Rows near named flat spaces through zero (a row that begins with a name and a colon came from that space):
z412_z765: [-17  14 -14  20   4 -17  -1   9  -3 -23  32  16 -28  21   3  18  56   4
 -12 -23   0  14  12  -2 -22  13 -10   7]
z667_z168: [ 20  19  52  36  -5  -6  22  20  40  22 -36 -41  19 -32  16 -22 -78 -39
  56 -12  -8 -16 -83 -13   3  12 -16  -3]
z89_z516: [ 18 -47 -21 -26  -5  48 -55   1 -19  -7  50  45  48  13  13 -30  12  27
 -75  -9  18  -6  91  28 -34  24 -23 -18]
z78_z317: [-27  44  19  74  17 -41 -23   3  64 -48   1 -10 -54  42  -1 -21  20   3
  48  27  16  25 -30 -30  11  57  -8   3]
z78_z317: [  2   0   2   7  -4 -10   8 -11   4  -4   1  -2  -3   7   0  -6   0  -6
  20  20   0  15  -9  -2   1   7  12  13]
z89_z516: [-26   2  17 -16 -10  -3  26  14  -2  15 -23   1  -3 -22  -8   4  -8  -4
  -9 -10  -1 -19 -24  14   5 -15   6   1]
z78_z317: [ 30  35  -8  51   9 -16  -9   4  26 -16  36 -39  21   0  37 -10   3 -14
  56  38 -13  24  -5  -1  -5  64  -1   1]
z420_z764: [  8  -9   7 -12  -3   4   4  -8  -1  11 -16  -9  14  -8  -4  -9 -26   0
   8  17  -1  -4  -8   0  15 -10  11   1]
z420_z764: [ 39   2  32  42   9 -43 -21  30   3 -30  66 -34  47  31   5 -33   7  28
   3 -25  -5  17 -33 -37   7  17 -14  14]
z667_z168: [ -6  20 -15  -3  22  -2 -29  15   1 -10   5 -19   1   0  -4  10  16  33
 -20   1  -1 -18  22  -7  30   1  -6 -26]
z667_z168: [  6 -26 -24  -2 -18  28  17 -58  -1   9 -26  50 -45  16   2  12  -7 -51
  30  16   8  36  20   6 -45  -6   8  24]
z412_z765: [-57 -18  18  -3  -9   5 -12 -11  25 -18 -32  59 -58  31 -29 -18  13   5
 -30  -6  33   0   9   1 -10  -1  -6   4]
z412_z765: [-67  -5  24   8   5   5 -38  -3  48 -28 -44  50 -66  36 -34 -29   4  22
 -33   3  42 -12  11  -8  10  12 -14 -14]
z89_z516: [ 10 -55 -15 -57 -36  41  32 -18 -49  36  11  45  39 -26  10   1  -6 -25
 -36  -5  -3   1  38  49 -47 -21  14  19]
z412_z765: [-18   4  -3  28   9  -1 -22 -14  25 -25 -12  32 -61  38 -13   5  19  -5
   0 -20  18  14   7 -24 -16   3 -21  -1]
z89_z516: [ 30 -19 -15  -9  -6   5  -5 -14 -20  -1  36  -2  39   5  13 -13   4   4
   2  28  -5  20  27  11  -7  13  15  12]
z420_z764: [ 22   5   5  15  -3  -1   6  15  -1   5  22 -15  27 -12  20  -2  -7 -12
   9 -16 -11   0 -11   3 -16  14 -12   0]
z420_z764: [-15 -15  29 -15   0 -39   2  -5  -4 -16  -5 -11   5  28 -38 -29   0  41
  -3  33  10  10 -28 -22  51 -24  35  23]
z667_z168: [-16 -11 -11 -16  -2 -12  -8  14 -26 -18  46  19  10  18  -7   1  55  33
 -49 -13   4   4  33  10  -6  -1   4   7]
z412_z765: [  1  38 -12  -1   9 -36  48  23 -33  12   6 -41 -12 -23  -2  61  35  -4
  15 -43 -34  -7 -44 -14  13 -44   6   6]
z89_z516: [ -2   6  -4  16  11   5 -19 -10  17 -10 -17   8 -32  17  -6   6  -3  -3
   7  -9   8   3   4 -19   0  -2 -14  -9]
z667_z168: [  0   0 -40  13 -14  36   6 -47  17   4 -10  36 -31  -2  32   7   4 -54
  43  53   5  33  46  35 -49  50   8   8]
z78_z317: [ 14 -31 -15 -14 -22  32   4 -17 -14  11  21  35  23  -6  21 -12  -1 -23
 -11  11   3  14  40  34 -46  21   1  11]
z667_z168: [ -3   2  14   5 -11  -9  14  17   1   1  21  -7  27 -12  14 -16   2  -3
   2   8  -4   1 -11  18  -9  24   5   8]
z412_z765: [ -1  -8  -3  29   7  18 -57 -10  37 -31  17  29  -9  36   8 -37   4  11
 -10  22  27  14  46  -2 -16  54 -21 -13]
z89_z516: [ -8  -5  11   3  13   2 -45  -8  29 -19 -16  -2  -1  24 -17 -37 -20  33
  -6  40  22  -4  16 -14  37  16   4 -14]
z420_z764: [ 32  13 -20  18  -3  36   3  11   2  22  13  -3  19 -36  45  21 -15 -45
  12 -33 -16 -10  15  21 -51  27 -35 -20]
z78_z317: [  0  25  -2  15  16   1 -19  19  15  -4  -2 -21   0  -9   8   6  -2   9
  -1 -10  -3 -18   1  -6  12  13 -18 -24]
z89_z516: [  2  -2   3   7   9  -2 -26 -16  19 -13 -13  -4  -8  20 -11 -20 -15  14
  12  33  12   7   6 -16  24   8   7  -4]
z89_z516: [  7  42   0  40  14 -35  18   3  13 -10  -4 -36 -31   5   3  27  11 -15
  52  -8 -16  14 -47 -30  12  -1   0   7]
z412_z765: [-40 -20   0  -9 -20  -8  29 -11 -15  -9   3  58 -48  23 -17  13  46 -14
 -24 -29  11  19   2   9 -39 -18   4  29]
z667_z168: [-10  38  -6  25  22  -5 -35  40  21 -19  27 -24  11  -7  18  -1  23  27
 -17  -6  -1 -22  19   5  11  43 -24 -34]
z420_z764: [  2 -20  27   8 -24  -3  14   6   8   0  24  12  35  -3  15 -40 -12 -14
   6  17   5  13 -12  23 -26  35   7  22]
z78_z317: [ 12  -4  -6   0  -3   9  -1   2  -6   3  16   2  16  -6  12  -1   1  -5
  -4  -4  -4   1  12   9 -15   9  -5  -1]
z78_z317: [-25 -33   9 -49  -9   6  17  -8 -28  16 -35  29 -18   1 -38  10  -4  13
 -42 -27   8 -17  -6  -4  13 -66  10   7]
z420_z764: [-13   3  14  -5 -20 -16  45  15 -10  12  12  -5  20 -24  11  -2   8 -16
  10   6 -11   2 -28  27 -13  10  17  21]
z412_z765: [  3 -33  -8 -20 -28   6  26  -9 -31   6  38  34  24   0  12  -7  25 -15
 -17   3  -2  22  23  33 -43   8  15  30]
z420_z764: [ 60 -25   0   8   4  51 -45 -20  20  16 -13  -3  40  -6  22 -31 -77 -19
  14   9   7  -5  25  -7 -13  17 -27 -24]
z667_z168: [  1   3  15  15  25 -11 -35  19   4 -18  -9   3 -35  33 -31  15   5  28
 -37 -83   9 -19 -18 -57  14 -50 -42 -19]
z78_z317: [-28  16  15   3  13 -21  -2   2  17  -9 -37 -10 -38  11 -29   5  -3  18
   5   1   7 -10 -29 -25  39 -23   5  -5]
[-10 -43   2 -24 -32  10  34 -27 -24  11   0  54 -13  10  -8  -2   9 -28
 -13 -10   7  23   5  19 -44 -21  13  36] | z412_z765
[  2 -33   8 -17  -2  -7   3 -15 -25  -4  -8  31 -28  33 -36  11   9   9
 -30 -51   8   8 -10 -34  -4 -65  -6  18] | z667_z168
[ 14 -46 -12 -35 -24  34   9  -5 -38  19  27  43  32  -9  10  -1   6 -13
 -46 -30   1   1  40  31 -50 -13  -8  10] | z78_z317
[-11  14  21   4   5 -26  -1  13  14  -8  -3 -32  18  -2  -8 -23  -9  25
  13  38   1  -5 -25  -4  42  13  20   1] | z89_z516
[ -5   0  13   6   5 -16  -4  25 -10 -11  19   3  -4  13 -11   8  22  17
 -30 -55   0  -8 -14 -18  -4 -21 -20   0] | z78_z317
[ 11  30 -48  29  35  46 -50 -47  43  -3 -69   8 -86  14   2  40 -26 -29
  41   6  10  -1  38 -33   2   0 -32 -44] | z667_z168
[-10  -3 -27 -32  -4  48  10 -26  -1  34 -57  17 -22 -35   5  25 -30 -30
   6  18   0 -19  27  27  -7 -14   4 -19] | z420_z764
[ 11   4 -11  10  29  -5 -48  -8   6 -24  -3  -6 -24  37 -22   6   8  34
 -14 -13   9   0  18 -44  30 -21 -15 -18] | z420_z764
[  2 -35   0 -30 -12  21  -4 -32  -4  10 -22  21   8   5 -11 -23 -28  -1
  -2  41  13   7  20  11   7  -8  22   9] | z89_z516
[ 33  42 -38  32  30  11 -21  22  -6  -2  24 -24 -15 -10  26  58  26 -10
  -1 -71 -23 -14  16 -22 -21  -4 -50 -35] | z420_z764
[-27 -32  12 -60 -41  18  82 -12 -37  54 -49  29   0 -50  -9  19 -25 -45
  -5  -9  -9 -14 -31  44 -24 -51  30  27] | z89_z516
[-42   7  16 -43 -11 -13  11  57 -17   7  36 -24  76 -45   8 -29  25  52
 -54  39  -4 -39  15  61  33  35  29 -11] | z412_z765
[ -3  -1  -4  13 -17   8  14  -5   9   0  18  16   7  -7  25 -11   8 -27
  17  22   0  17  11  30 -36  43   4  12] | z667_z168
[-72   1  46 -33  -5   6  -9  75  11   8 -11  11  27 -37 -14 -27   0  46
 -92 -41  17 -73  -4  38  19   6 -22 -37] | z89_z516
[ -6  10  18 -12 -11 -28  38  25 -16  11  17 -33  42 -29   6  -6   4   8
   7  18 -17  -7 -34  20  19   4  27  15] | z89_z516
[-21 -41 -15 -54 -20  51   5 -35 -10  28 -48  49  -9 -16 -10  -5 -27 -15
 -25  29  17 -11  43  37 -12 -17  16  -3] | z78_z317
[ -2 -29  -3 -12   6  31 -55 -16  15 -13  -7  31   3  25 -11 -34 -16  26
 -35  20  28  -5  52  -1   6  12 -10 -19] | z89_z516
[ -3   4 -14  16  11  22 -29   5   9 -10   1  28 -33  14   3  18  15  -5
 -26 -52   9  -9  26 -11 -29  -1 -42 -22] | z89_z516
[ -1  -8  11  -6   0 -10  -2  -4   0  -4  -4  -5   5   9 -13 -14  -7  13
   0  14   4   3  -9  -8  19  -8  12   7] | z420_z764
[  6   9   4   1   4 -18  12  -2  -4   1  -5 -23   2  -1  -6   5  -4   4
  19  11  -8   4 -23 -12  22 -12  14   7] | z78_z317
[-17 -16   6 -39 -18  14  33 -19  -6  30 -46   4   6 -29  -9  -6 -35 -15
  12  44   1  -9 -10  27  15 -16  34   9] | z420_z764
[ 14 -35 -14 -26 -16  26   9 -36 -17  15 -13  28   1   2  -2  -2 -17 -20
   2  18   4  15  23  12 -18 -16  14  14] | z89_z516
[ 11  21   2  21  22   1 -26  -1  26  -5 -26 -25 -16   4  -4   3 -26   5
  21   0   1 -10 -12 -29  26  -2 -14 -22] | z412_z765
[-21  30   5  18  23  -5 -53  35  35 -26  17 -24  19   2   7 -29  10  48
 -22  30  12 -24  26   7  35  55 -12 -37] | z412_z765
[ 20  -3   8  17  15  24 -52 -12  40  -7 -22 -10  10  10   4 -36 -51   8
  14  32  17  -7  16 -15  20  28 -14 -26] | z412_z765

Rows near named flat spaces through zero:
z540_z738: [-26 -32  34   1  61  51  42  48 -37 -58 -22  17 -61  33  83  43   8 -38
  15  21  26   8 -71 -18 -30  20 -34  38]
z371_z708: [ -8 -20 -52  21   0 -11 -28 -51  13  22  23 -13  28  -6 -33 -33   1  -1
  -7   0 -33  -6   7  27 -38  52  15 -21]
z430_z288: [ 22  39  21 -22 -27 -15 -14  44   8   9 -16 -12  18 -34  -8  12  36  31
  -5  14   5 -10  29  -3  39 -84 -11 -13]
z371_z708: [  9  28  27  -4 -12  -8   6 -30   5   4  14  13   4  29 -18   2  -2   0
   9  17  33  30  -3 -12  40 -47 -30  11]
z540_z738: [ -4  27   0   0  21 -31  -4   7  -1 -36  -4  -6   6 -20  -2   2  24  -4
 -19  -6 -11  -6  -2  13  18 -19  16 -14]
z540_z738: [ 18 -65   8 -30 -13  13 -17  20  30 -15 -26  27  -2  40  34 -33 -13  -9
  -5  -7  10 -24  -2   1  -3  27   9  22]
z146_z809: [-10 -22   7   6  37  38   7  -2 -17   7 -12   2 -27  -7  11  24  -6 -13
  16   6   7   8 -11   1 -30  14 -20  17]
z141_z938: [-41 -23   3 -10  -7   5  16  24  -7 -12 -17   8 -25  55  24 -28 -31  -7
 -23  -3   6  35   4 -16   1  46  12  -5]
z146_z809: [ 23 -25   2 -10  -5  13 -82 -31  63  34 -13  11  21   5 -33 -13  51   6
  22  14 -46 -23  36  20 -50 -40 -23 -12]
z371_z708: [-35  -6  -7  20  62  21  21 -22 -28  -7 -23  -2 -22  11   7   7 -28 -15
  -7   2  -3  20 -17  10 -11  36  14   7]
z141_z938: [ -6  16   1   4   9 -33 -10 -40   9 -32  33   9   2  13 -20  -9  22 -24
  -6   3   9  24 -13   7   7  -5 -19  -6]
z146_z809: [-49  15 -36   9  13  -8   8  12 -39   7  -2 -37  10  -9  -6 -23  13  14
 -39  48  10  48   2  17   9  11 -16 -30]
z146_z809: [-30  13 -50  13  12 -26   1  -5 -32   4  18 -39  17 -51 -26 -19  13   8
 -35  17   1  25  11  28  -1  27   0 -32]
z146_z809: [ -6 -16 -19  -6  20 -26 -20 -17   6 -33   9   0  10  -9  -7 -25  24 -18
 -24   6   5   6  -6  27   0  16  -5  -7]
z430_z288: [ 14  -5  -5  18  15  24 -11 -13   7  11  -3  -1  14   8  11  14  22   4
  24  25 -22 -30 -29   6 -28 -15 -11   8]
z371_z708: [-26   7 -12  16 -11 -13  14 -40  -1  -5  11   6  23  92   5 -45 -16   1
 -17  44  13  38 -35  -4  32  13  -5  -4]
z146_z809: [ 24 -30 -10 -22 -11 -23 -40 -26  34 -11   8  13  27   2 -17 -39  21  -7
 -13   5  12  -8  11  24  11  -5 -11   2]
z430_z288: [ -3  21 -29  20  37 -12 -12 -50  -5  21 -17 -18  37 -19 -37 -16  -4  16
 -17  18 -14  -1   9  35  23 -13  20 -13]
z141_z938: [ 11  40   0  25   1 -13  20 -32  -9   3  31  -3   4 -17 -20  27  -9  -3
  18 -18  -7  -7 -14  -7   6  -7  10   1]
z371_z708: [-14  14 -81  38  -2 -32 -11 -40 -15  20  30 -43  62 -23 -30 -41  18  21
 -29  38 -30  -8 -15  40  -7  34  18 -38]
z371_z708: [  9 -11 -63  24 -17 -12 -47 -44  19  34  34 -26  56 -19 -34 -32  44  16
   0  37 -39 -23  -3  35 -43  14 -12 -29]
z430_z288: [-20  22  13 -18 -12 -31   8  64   6 -32 -41  -2  -8   9  22 -14 -11  13
 -37 -34 -27  -8  30 -11  32  -1  61 -25]
z141_z938: [ -1  36   1  21  59   2  29 -33 -42  -4   3 -14  -3 -48 -19  36  -6  -7
   3   9  28  16 -19  16  27 -23 -13  13]
z430_z288: [  1  -2 -22  -5 -13 -44  -2  -7 -14 -58  79  -6   4 -29   0  -7  58 -34
 -13  21  41  24 -40  12  -7  15 -58  -5]
z141_z938: [ 17  18   3  -4   7 -22  -1  43   1 -49  -6  -5  16 -15  35   9  48   2
 -10  13 -10 -39 -31   8  16 -35   6  -4]
z141_z938: [ -8 -23   3 -30  36 -11 -24  -1   9 -29 -52   7  23  36  10 -52  15   3
 -46  49  34  23   1  34  57 -32 -11   5]
z540_z738: [ -4  19  -8   1 -19 -18 -23  -6  17  13   2  -8  21   7 -21 -17  19  15
  -8  12 -20   4  19   4   5 -23   2 -23]
z430_z288: [ 23 -12 -10  -1 -28  15  -7 -14  10  47  -6  -3  28   8 -12 -16 -18  25
   9  16   6 -14  10   2  12 -10  -1   8]
z146_z809: [-13   1 -10   1  16 -24   5   3  -7 -41   5  -1   3   8  13 -15  13 -13
 -23   6   4   6 -21  11  11  14   6  -6]
z540_z738: [ 50 -52   3 -11  -9  52   2   4  -3  28   0   8  11  -9  27  12   2   5
  34  35  44 -32 -32   2  -8 -13 -48  48]
z371_z708: [  6 -38  -5  16  39  53 -31 -20  15  18 -18   6   1  20  18  14  33  -6
  33  40 -28 -26 -31  14 -64  -4 -32  15]
z540_z738: [ -2  21  20   7 -24   8   5  37  10  -1  -1   3 -16  15  21  28  11   7
  21 -17 -40 -22  -2 -29 -28 -12  14 -10]
z430_z288: [ 18  28 -15   6   0  -8 -51 -33  31  50 -26 -17  53 -14 -49 -18  29  39
  -3  29 -37 -17  39  28  14 -67   7 -26]
z540_z738: [ 21  30  -7   4  -3 -24 -35   4  23 -10   1 -11  38 -17  -7   1  62  16
  -1  24 -34 -35  -5  17   2 -59  -2 -21]
z371_z708: [  8 -13 -18   4  -3   5  -7  18   2   2  -4 -10  12 -15  14  -1  13   8
   1   3 -20 -31  -7   8 -20  11  11  -5]
z146_z809: [ 19 -11 -13   0   1 -12  12 -10  -8 -11  19   0   3 -34  -4   2 -15 -10
  -1 -24  15 -17  -7   8   6  27  12  12]
z146_z809: [ 22 -27   2  -6  -7  36 -11 -16   4  51  -4   2  -3 -25 -19  11 -17   8
  25  -2  14  -4  24   1 -19  -2 -21  18]
z430_z288: [ 11 -33  31  -2 -11  53   4   3   8  18  13  24 -39  24  22  36  -5 -18
  50  -4   8  -1 -16 -31 -53   8 -41  30]
z371_z708: [-11  22   7   1  -9 -18  23 -11 -10 -10   6   4   3  30  -3 -13 -23   1
 -14   4  23  27  -7 -10  43  -3   5   1]
z141_z938: [ -6  20  -7  -8 -47 -43   5  23  13 -16   3  -2  20  31   4 -36 -10  15
 -29 -13 -12  -2  12 -11  37   6  39 -24]
z540_z738: [-60 -11  -4 -10  38   0   0 -13 -24 -18 -18  -4 -12  49   1 -40   5 -13
 -42  58  43  86  -4  15  24   6 -43  -8]
z430_z288: [  7 -12 -10  -8 -34 -10   6  26   4  -6   1  -1  14  16  20 -22  -8  10
 -11  -1   1 -16  -6  -6  12  16  17  -2]
z371_z708: [  4  -3  12 -19  -6  -8   0  31   0  -7  -4   1 -26 -50  -8  16 -10  -6
  -4 -50  -1  -5  39  -5  -7  11  18  -4]
z540_z738: [  9 -24  -9  -6 -17   1   7 -22   3  24   7   7  -2  -7 -20 -16 -50  -1
   0 -34  14   3  24  -2   6  42  21  10]
z141_z938: [  7   7  -2  15 -36  -1  -3 -81  26  61  17  16  17  48 -54 -25 -64  10
  18 -24  -7  18  30 -13  13  18  23   2]
z141_z938: [ -6  20  14  16  -9 -16  29   2   8 -38  -1  19   2  77  37  -7 -20  -7
   0  -9 -20 -16 -44 -24  21  12  40   3]
z141_z938: [-18 -16 -10 -18 -26  -6  -9  22   0  13  -2  -8  -6  -6  -9 -24  -8   7
 -20  -6   6  24  36  -1  -3  22  -1 -16]
z430_z288: [ -8  -9  14 -11 -11   4  12  16  -2  -3  -2   9 -23   9   7   2 -22  -6
  -1 -21  10  13  12 -16   1  17   5   5]
z540_z738: [-16  -4  -8  -7   8 -12  -9 -13   0  -4  -6  -2   6  13 -12 -26   1  -1
 -22  15  12  28   9  12  16   2  -6  -8]
z146_z809: [-12  11   7  -5  -7  -9  26   9 -18  -9   2   0  -8  11   5  -5 -22   0
 -14  -2  27  25  -1 -10  33   5   2   3]
[  7  -9   6   4  -4   7  -6   9  11 -15  13   9  -9   8  19  15  21 -12
  19  -4 -17 -20 -20  -9 -33   4  -8   4] | z141_z938
[  0 -14   1 -11 -21 -20  35  32  -4 -24  -8  10 -19  -2  20 -11 -63  -6
 -18 -72  -3 -21  15 -17  20  64  71   5] | z371_z708
[ 13 -21   6   1  -6  21  12 -13 -12   0  40   8 -17  -5   8  21   7 -21
  28  12  37  11 -31 -10 -23  11 -52  26] | z430_z288
[ -9   1   2   8  23   6   3 -13  -5  -3  -3   2 -11   0  -3   9  -5  -9
   3  -5  -5   6  -4   2 -10   8   2   2] | z430_z288
[-12 -14  -5 -21  -5  -6  -6  62  -8 -26 -14 -11  -8 -20  28  -8  29   3
 -24   9   2  -2   6   4  -5   2  -6 -12] | z141_z938
[  4  -1  -4   3   0  23  32 -18 -38  56  17 -14 -27 -78 -42  33 -60   3
  16 -41  36  25  41  -6  -3  31  -4  15] | z146_z809
[ -1 -18  17 -13 -27  -3  -7 -12  26  -4   6  25  -9  54   2 -21 -17 -11
   4 -12   6  15   6 -17   1  14  -2   6] | z371_z708
[ 10 -42   0   2  -4  54   3 -10  -7  37   3   5  -4  22  17   6  -7   1
  30  38  27   4 -24  -6 -28   8 -48  30] | z540_z738
[-25  -9   9  25  64  37  13 -38 -10   9 -25  11 -34  17  -2  25 -37 -20
  18 -20 -21   9  -7   0 -34  34  18  14] | z430_z288
[-42  -2 -25  -6  33 -25 -52 -29   9  -7   0 -16   5 -16 -43 -34  47 -10
 -36  27 -12  51  35  38 -21  -1 -27 -38] | z146_z809
[-12  27  15  21  24  37  14  24 -28  -1   4 -13 -13   5  32  50  51   2
  29  60   1   8 -50 -12 -27 -50 -58   5] | z540_z738
[-49 -31  -7  -4  33  21  -4  42 -13 -20 -32  -6 -33  14  33  -6   8 -11
 -20   8 -19  19   1   4 -42  42   2 -13] | z371_z708
[-17 -33 -31  25 103  -2   2 -24 -26 -73  18  -3 -31 -64  18  30  29 -60
  -3 -25 -19 -23 -51  41 -68  75   6   9] | z146_z809
[  1  -9  -3  31  42  31  -8   0   9 -19 -14   5  -1  27  42  27  34 -11
  28  18 -55 -50 -56   4 -59   4   7   6] | z430_z288
[  2 -25 -23   1  28   2 -19 -42   1   3   1  -2  21   0 -15 -26  10  -7
 -10  32  18  10 -11  31   2   6 -22   7] | z540_z738
[-44   2  -7  23  45   3   9 -26 -13 -20   3   1 -27  22   0   5  -8 -25
  -5  -6 -21  28 -16   3 -33  43   7  -9] | z540_z738
[-14   9 -25  14   5 -19  24  -8 -19  -7   3 -12  10  -3  -2 -16 -31   3
 -22 -14  -3   0  -6   7  19  39  38  -8] | z371_z708
[ 11  28   0 -13 -23 -20 -29  10   5  14  22 -18  12 -57 -36  10  51  13
  -1  15   8  13  33   8   3 -56 -40 -21] | z371_z708
[  4   5  -3  -9 -49 -25  -9  -2  19   0  22   5  20  35  -6 -31   7   7
  -9  11   7  11   4  -9  19  -7  -7 -11] | z371_z708
[  1  27   0  15 -53 -28  17  -5  17  -2  29   9   8  42   0  -8 -25   4
   7 -34 -31 -14  -5 -30   4  22  42 -14] | z141_z938
[  9 -38  26 -28 -57  24  13   3   2  29  35  22 -38  13  -6   2 -38 -14
  24 -22  56  40  24 -36 -10  27 -45  27] | z430_z288
[ -8   2  45 -22   7   1  -8 -22  17   0  -7  28 -39  13 -28   9 -23 -20
   7 -34  21  43  41 -15  10 -14 -13  10] | z146_z809
[ -1 -27 -16   2 -54 -10  11  14  21 -16   2  14  30 105  49 -57 -18   9
 -14  23 -11 -20 -44 -17  15  40  28   1] | z371_z708
[ 47 -12 -10  12 -36  12   4  11  18   5   2   6  47  41  43  -9  12  22
  22  32 -13 -69 -56  -6   7 -18   9  19] | z371_z708
[  6  25   7  23  27 -12   4 -61   1 -18  38  11  -3   2 -22  22  12 -26
  21  -2   4  10 -30   3  -5 -10 -20   9] | z141_z938
